Below are the code and all the weights of a small trained network. Each question names an input and a target symbol and asks about switching units off, where a switched-off unit gives its printed mean instead of its output.

import numpy as np


def w(rows, s, z=0):
    codes = np.array(rows[::2]) - 128.0
    scale = np.full(codes.shape[1], s)
    scale[-1] = z or s
    return codes * scale


def norm(h):
    return h / np.sqrt((h * h).mean(-1, keepdims=True) + 1e-5)


def f(y):
    return y / 2 * (1 + np.tanh(0.7978845608 * (y + 0.044715 * y**3)))


def softmax(a):
    e = np.exp(a - a.max(-1, keepdims=True))
    return e / e.sum(-1, keepdims=True)


def log_softmax(a):
    a = a - a.max(-1, keepdims=True)
    return a - np.log(np.exp(a).sum(-1, keepdims=True))


def net(x, mask):
    ids = ['ΠΦαβδζηθμξτψ'.index(c) for c in x.split()]
    T = len(ids)
    res = E[ids] + P[:T]
    r = norm(res)
    for j in range(2):
        rows = slice(3 * j, 3 * j + 3)
        q, k, v = (r @ M[0][rows].T for M in (Q, K, V))
        z = softmax(np.where(np.tri(T) > 0, q @ k.T / 3**0.5, -1e9)) @ v
        o = O[0][rows]
        res = res + np.where(mask[j], z, o[:, -1]) @ o[:, :-1]
    y = f(norm(res) @ A[0][:, :-1].T + A[0][:, -1])
    res = res + np.where(mask[2:14], y, B[0][:, -1]) @ B[0][:, :-1]
    return log_softmax(norm(res)[-1] @ U[:, :-1].T + U[:, -1])


Q, K, V, O, A, B = {}, {}, {}, {}, {}, {}
E = w([
[83,178,120,162,164],'Π',
[132,109,87,218,109],'Φ',
[153,223,75,3,189],'α',
[113,96,73,113,140],'β',
[235,148,174,133,153],'δ',
[76,129,166,120,26],'ζ',
[93,169,135,109,157],'η',
[111,53,134,170,53],'θ',
[67,105,153,188,158],'μ',
[9,169,117,86,172],'ξ',
[180,139,78,134,78],'τ',
[159,117,219,62,118],'ψ',
],0.018)
P = w([
[144,108,253,163,117],'0',
[102,134,218,170,124],'1',
[84,153,183,162,126],'2',
[73,169,164,153,124],'3',
[58,176,140,151,116],'4',
[56,189,139,153,104],'5',
[51,197,132,141,91],'6',
[39,214,130,137,89],'7',
],0.0049)
Q[0] = w([
[84,138,64,126,114],'h1',
[135,118,128,133,134],'h1',
[105,169,106,99,90],'h1',
[156,127,65,126,54],'h2',
[71,145,90,153,118],'h2',
[178,252,157,83,158],'h2',
],0.036)
K[0] = w([
[90,133,54,144,101],'h1',
[133,138,131,132,130],'h1',
[94,109,98,119,118],'h1',
[184,96,66,104,95],'h2',
[99,131,86,149,166],'h2',
[162,252,143,109,98],'h2',
],0.038)
V[0] = w([
[115,149,138,144,104],'h1',
[153,47,78,83,209],'h1',
[82,216,146,140,72],'h1',
[140,147,100,107,152],'h2',
[100,114,180,232,53],'h2',
[18,249,134,56,1],'h2',
],0.0065)
O[0] = w([
[125,130,134,149,85,155],'h1',
[149,116,106,81,255,66],'h1',
[102,154,124,141,53,166],'h1',
[147,142,162,113,107,108],'h2',
[140,86,36,163,188,252],'h2',
[200,76,200,135,160,201],'h2',
],0.0059,0.0033)
A[0] = w([
[84,120,243,151,116,3],'n1',
[156,122,8,122,90,113],'n2',
[176,95,113,138,37,84],'n3',
[197,73,197,184,206,17],'n4',
[243,59,83,118,69,58],'n5',
[242,78,98,88,180,37],'n6',
[92,105,140,49,113,164],'n7',
[110,20,183,131,141,160],'n8',
[185,174,228,119,117,55],'n9',
[169,167,70,148,76,123],'n10',
[191,227,140,196,150,80],'n11',
[133,116,113,127,114,71],'n12',
],0.013,0.0043)
B[0] = w([
[87,200,96,79,115,165],'n1',
[113,122,116,119,216,254],'n2',
[160,154,174,72,80,239],'n3',
[71,178,193,148,115,136],'n4',
[107,155,49,68,156,238],'n5',
[168,112,77,144,6,160],'n6',
[126,70,131,88,131,151],'n7',
[142,55,112,159,101,162],'n8',
[151,108,178,196,180,172],'n9',
[187,108,135,143,104,244],'n10',
[174,116,41,130,79,192],'n11',
[139,126,138,115,131,126],'n12',
],0.023,0.008)
U = w([
[91,229,139,154,166,196],'Π',
[186,126,138,194,87,103],'Φ',
[191,170,116,30,161,112],'α',
[118,2,103,105,104,129],'β',
[169,103,78,205,227,62],'δ',
[22,150,127,66,128,113],'ζ',
[115,108,209,149,143,253],'η',
[100,138,177,91,34,132],'θ',
[24,100,103,190,108,152],'μ',
[73,83,119,82,216,87],'ξ',
[72,180,57,149,80,116],'τ',
[187,112,197,116,177,161],'ψ',
],0.013,0.0041)

Each question gives the input, a string of symbols that net reads in full, and the target symbol t.
The units are the heads (3 rows each of Q, K, V and O) and the neurons (one row each of A and B). Each row of codes is followed by its name. A weight is (code - 128) times the scale printed after its matrix; where a second scale follows, it is the last column's (O, A, B and U).
mask holds one flag per unit, heads first, then neurons. A switched-off unit (its flag False) gives its mean, the last column of its rows in O or B, instead of its output. The means were averaged over made-up inputs and are rounded, as every weight is.
A unit's drop is (log p(t) with every unit on - log p(t) with that unit switched off) / (log p(t) with every unit on - log p(t) with every unit switched off).
The circuit of an input: a set's keep is (log p(t) with only the set's units on - log p(t) with every unit switched off) / (log p(t) with every unit on - log p(t) with every unit switched off). Starting from the 12 units with the biggest drops (on a tie, the unit counted first), units are removed one at a time, each time the one whose removal leaves the highest keep (on an exact tie, the one counted first), for as long as the keep stays at least 0.8.
circuit, biggest first: the units of the circuit, biggest drop first
unit that matters most: the unit with the biggest drop
k most important neurons: the k neurons with the biggest drops, biggest first
drop of u: that unit's drop, to one decimal
input ξ Φ τ β Φ Φ, target Φ: circuit, biggest first	(n5)
input τ Π α β τ ζ, target ζ: 3 most important neurons	(n1, n10, n3)
input τ τ ψ β, target β: circuit, biggest first	(n5, h2, n7)
input β θ η Φ τ Π, target Π: circuit, biggest first	(n10, n5)
input Φ β η, target η: circuit, biggest first	(h2, n4, n5)
input τ β Φ, target Φ: circuit, biggest first	(n5, h2)
input Φ Π τ θ τ δ τ Π, target τ: circuit, biggest first	(n3, n2)
input θ τ α, target ψ: circuit, biggest first	(h2, n9, n5)
input Π τ τ τ ψ Φ, target δ: circuit, biggest first	(h2, n2, n5)
input ψ θ β τ, target τ: 3 most important neurons	(n6, n5, n4)
input Φ β τ, target τ: 4 most important neurons	(n6, n4, n5, n3)
input ζ Φ ψ β τ ζ ξ, target ξ: 3 most important neurons	(n3, n6, n7)
input τ η τ θ τ θ β ξ, target ξ: circuit, biggest first	(n3, n7)
input ψ Φ Φ δ τ ψ β, target β: circuit, biggest first	(h2, n5, n7)
input α Φ μ τ μ μ τ δ, target Φ: 4 most important neurons	(n11, n2, n9, n5)
input ψ τ β δ τ Φ Π ζ, target ζ: unit that matters most	h1
input τ μ τ τ η Π, target τ: drop of h2	0.0
input β θ Φ β, target ξ: drop of h2	1.5
input τ τ ξ θ τ α, target ψ: drop of n7	0.1
input τ β ξ Φ τ η τ Π, target Π: drop of n10	0.2
input ψ ζ τ Φ η ψ μ μ, target μ: most important neuron	(n3)
